Below are the code and all the weights of a small trained network. Each question names an input and a class and asks about switching units off, where a switched-off unit gives its printed mean instead of its output.

import numpy as np


def w(rows, s, z=0):
    codes = np.array(rows[::2]) - 128.0
    scale = np.full(codes.shape[1], s)
    scale[-1] = z or s
    return codes * scale


def norm(h):
    return h / np.sqrt((h * h).mean(-1, keepdims=True) + 1e-5)


def f(y):
    return y / 2 * (1 + np.tanh(0.7978845608 * (y + 0.044715 * y**3)))


def log_softmax(a):
    a = a - a.max(-1, keepdims=True)
    return a - np.log(np.exp(a).sum(-1, keepdims=True))


def net(x, mask):
    res = np.array(x, float).reshape(1, 4) / 4 @ E
    u = 0
    for l in range(2):
        y = f(norm(res) @ A[l][:, :-1].T + A[l][:, -1])
        res = res + np.where(mask[u : u + 6], y, B[l][:, -1]) @ B[l][:, :-1]
        u += 6
    return log_softmax(norm(res)[-1] @ U[:, :-1].T + U[:, -1])


A, B = {}, {}
E = w([
[77,128,155,143,80,34,77,101],'x0',
[75,120,182,208,204,158,135,164],'x1',
[215,116,50,49,201,19,122,152],'x2',
[166,1,126,92,233,101,188,68],'x3',
],0.0065)
A[0] = w([
[139,9,174,9,109,221,199,81,24],'L0N1',
[46,2,82,99,89,213,172,100,249],'L0N2',
[81,144,188,27,131,131,97,183,44],'L0N3',
[167,113,145,113,60,162,223,89,39],'L0N4',
[146,160,9,130,137,136,72,100,119],'L0N5',
[194,177,66,60,63,135,101,151,108],'L0N6',
],0.0075,0.0017)
B[0] = w([
[142,208,156,117,93,193,118,152,255],'L0N1',
[182,160,141,132,109,57,194,69,242],'L0N2',
[206,228,127,162,76,149,173,128,124],'L0N3',
[66,242,133,120,111,105,125,133,163],'L0N4',
[157,76,114,69,31,110,239,132,169],'L0N5',
[38,91,113,217,227,186,254,98,225],'L0N6',
],0.0085,0.0048)
A[1] = w([
[134,165,92,92,109,210,115,197,130],'L1N1',
[123,123,156,84,97,79,119,66,77],'L1N2',
[26,138,99,210,80,165,105,117,91],'L1N3',
[82,67,90,94,138,124,177,104,4],'L1N4',
[50,60,168,150,136,149,129,46,179],'L1N5',
[254,122,123,82,163,164,153,137,120],'L1N6',
],0.0078,0.0034)
B[1] = w([
[50,82,124,50,93,200,118,80,174],'L1N1',
[144,149,150,173,121,251,191,76,153],'L1N2',
[113,59,111,239,141,159,75,141,253],'L1N3',
[91,176,91,87,28,28,96,109,154],'L1N4',
[255,157,67,97,146,139,123,120,216],'L1N5',
[189,100,96,250,212,128,121,19,229],'L1N6',
],0.0085,0.0046)
U = w([
[93,164,72,90,77,33,187,167,62],'0',
[85,151,165,249,77,157,44,157,229],'1',
[102,238,228,97,52,150,118,82,19],'2',
[14,90,124,91,105,210,72,214,5],'3',
[158,90,173,122,203,59,35,163,87],'4',
[180,117,130,195,170,168,181,41,231],'5',
],0.012,0.0029)

Each question gives the input, the list of numbers given to net, and the class t.
The units are the neurons (one row each of A and B). Each row of codes is followed by its name. A weight is (code - 128) times the scale printed after its matrix; where a second scale follows, it is the last column's (A, B and U).
mask holds one flag per neuron, layer by layer. A switched-off neuron (its flag False) gives its mean, the last column of its row in B, instead of its output. The means were averaged over made-up inputs and are rounded, as every weight is.
A unit's drop is (log p(t) with every unit on - log p(t) with that unit switched off) / (log p(t) with every unit on - log p(t) with every unit switched off).
The circuit of an input: a set's keep is (log p(t) with only the set's units on - log p(t) with every unit switched off) / (log p(t) with every unit on - log p(t) with every unit switched off). Starting from all 12 units, units are removed one at a time, each time the one whose removal leaves the highest keep (on an exact tie, the one counted first), for as long as the keep stays at least 0.8.
circuit, biggest first: the units of the circuit, biggest drop first
unit that matters most: the unit with the biggest drop
k most important neurons: the k neurons with the biggest drops, biggest first
k most important neurons of layer l: the k neurons of layer l with the biggest drops, biggest first
drop of u: that unit's drop, to one decimal
input [4,6,1,4], class 4: 2 most important neurons : L1N6; L0N6
input [-1,4,0,-2], class 3: circuit, biggest first : L0N2; L1N6
input [-2,-6,5,1], class 0: 4 most important neurons : L1N4; L0N6; L0N5; L1N3
input [4,2,3,0], class 0: 3 most important neurons : L1N3; L1N6; L0N2
input [5,-4,2,3], class 0: circuit, biggest first : L1N4; L1N6
input [-4,-5,-4,-7], class 3: circuit, biggest first : L1N1; L0N2
input [-7,1,-5,-8], class 3: circuit, biggest first : L1N1; L1N6
input [-5,1,-8,6], class 2: 2 most important neurons : L0N1; L0N4
input [8,-5,-1,5], class 2: 2 most important neurons : L1N6; L1N3
input [-5,-2,-2,-1], class 2: circuit, biggest first : L0N4; L1N6
input [1,-1,5,-3], class 0: 2 most important neurons : L1N4; L0N5
input [-1,8,5,-6], class 3: circuit, biggest first : L0N2; L1N1; L1N6
input [0,7,7,4], class 4: circuit, biggest first : L0N2; L0N6
input [-5,-5,-3,-6], class 3: circuit, biggest first : L0N2; L1N1
input [-1,2,1,-8], class 3: circuit, biggest first : L1N1; L0N2
input [-4,-6,2,-1], class 0: unit that matters most : L0N5
input [-1,0,4,-1], class 0: 2 most important neurons of layer 0 : L0N5; L0N6
input [-8,0,-6,1], class 2: unit that matters most : L0N4
input [-4,5,4,-8], class 3: 2 most important neurons : L1N1; L0N2
input [-7,-2,-8,1], class 2: 2 most important neurons : L0N2; L0N4
input [-7,-4,-1,-7], class 3: drop of L1N6 : 0.4
input [-3,-6,-6,8], class 2: drop of L0N4 : 0.3
input [-2,-2,-5,4], class 2: drop of L1N3 : 0.0
input [4,6,3,6], class 4: drop of L0N6 : 0.1
